-93; -3
2; -50
->
-93; -50

1; 91; 2; 18
13; 47; 75; 18
0; -4; 28; 44
->
1; 47; 28

4; -3
-12; 71
-4; 30
-28; -66
->
4; 71

-41; 18; 35; 25
-95; -42; 19; -15
44; 9; 61; -86
44; 85; -35; -11
54; -12; 40; 7
->
-41; -42; 61; -11

2; 88
-5; 29
->
2; 29

-36; 23
-87; 22
-1; 26
-91; 29
-20; 19
->
-36; 22

0; 8; -63
-17; 21; -35
9; -12; 39
-22; 12; 72
5; 9; -8
->
0; 21; 39
---
-21; -5; 1; 13; 1; -7; -6; 1; -34; -1; 24; -1; 6
-2; -18; 18; 7; 2; -2; -7; -7; 82; 9; -32; -8; -4
-2; 61; 0; -2; -6; 4; -4; 2; -29; 15; 2; -18; 4
1; -5; 4; 2; -2; 3; -1; -5; -11; 12; 14; 1; 0
->
-2; 61; 0; -2; -6; 4; -4; 2; -29; 15; 2; -18; 4
-21; -5; 1; 13; 1; -7; -6; 1; -34; -1; 24; -1; 6
1; -5; 4; 2; -2; 3; -1; -5; -11; 12; 14; 1; 0
-2; -18; 18; 7; 2; -2; -7; -7; 82; 9; -32; -8; -4

19; -45; 16; -29; -46; -45; -17
9; -92; -44; -40; -11; 26; -27
->
9; -92; -44; -40; -11; 26; -27
19; -45; 16; -29; -46; -45; -17

6; -10; -6; -2; 39; -3; 0; -24
6; -49; -16; -25; 26; 12; -43; 37
8; -24; 4; -68; 13; -20; -67; -48
4; -16; -3; 3; -15; 2; 27; -3
0; -21; -10; -9; -1; 18; -20; 30
-3; -2; 8; 8; 12; 7; 9; -9
-9; -15; 1; -9; 22; 10; -14; 18
->
6; -49; -16; -25; 26; 12; -43; 37
0; -21; -10; -9; -1; 18; -20; 30
6; -10; -6; -2; 39; -3; 0; -24
4; -16; -3; 3; -15; 2; 27; -3
-9; -15; 1; -9; 22; 10; -14; 18
8; -24; 4; -68; 13; -20; -67; -48
-3; -2; 8; 8; 12; 7; 9; -9

-13; -7; -8; 27; 17; -72
37; 7; -30; -50; -35; -45
-2; -10; -16; 9; 60; 6
33; 46; 17; -21; 95; -58
->
37; 7; -30; -50; -35; -45
-2; -10; -16; 9; 60; 6
-13; -7; -8; 27; 17; -72
33; 46; 17; -21; 95; -58

31; -8; 5; 1
-5; 9; 35; -13
27; -32; -3; -5
-17; 16; -92; 0
-9; -29; -67; -9
32; -4; -48; -4
-8; 20; -11; 4
5; 7; -64; -3
8; -22; 26; 0
-25; 0; 78; 0
15; -33; 89; -1
->
-17; 16; -92; 0
-9; -29; -67; -9
5; 7; -64; -3
32; -4; -48; -4
-8; 20; -11; 4
27; -32; -3; -5
31; -8; 5; 1
8; -22; 26; 0
-5; 9; 35; -13
-25; 0; 78; 0
15; -33; 89; -1

-22; -11; 59; -22; -23; 56; -3; 59; -9; -47; 44
-2; -13; 5; 8; -19; -8; 35; -16; -29; 23; 18
-5; -27; -54; 16; 29; 17; -6; 58; 4; 31; 29
-2; -2; -1; 12; -3; -5; 15; 13; -18; 29; 22
8; -25; -18; 11; -45; -31; 45; 13; -65; 5; 19
5; -27; -14; -17; -4; -1; 17; -44; -68; -1; 4
-14; -7; 2; -1; 11; 2; 7; -16; -25; 5; 21
10; 4; -8; -23; -10; 13; 38; -20; -13; -21; 11
->
-5; -27; -54; 16; 29; 17; -6; 58; 4; 31; 29
8; -25; -18; 11; -45; -31; 45; 13; -65; 5; 19
5; -27; -14; -17; -4; -1; 17; -44; -68; -1; 4
10; 4; -8; -23; -10; 13; 38; -20; -13; -21; 11
-2; -2; -1; 12; -3; -5; 15; 13; -18; 29; 22
-14; -7; 2; -1; 11; 2; 7; -16; -25; 5; 21
-2; -13; 5; 8; -19; -8; 35; -16; -29; 23; 18
-22; -11; 59; -22; -23; 56; -3; 59; -9; -47; 44
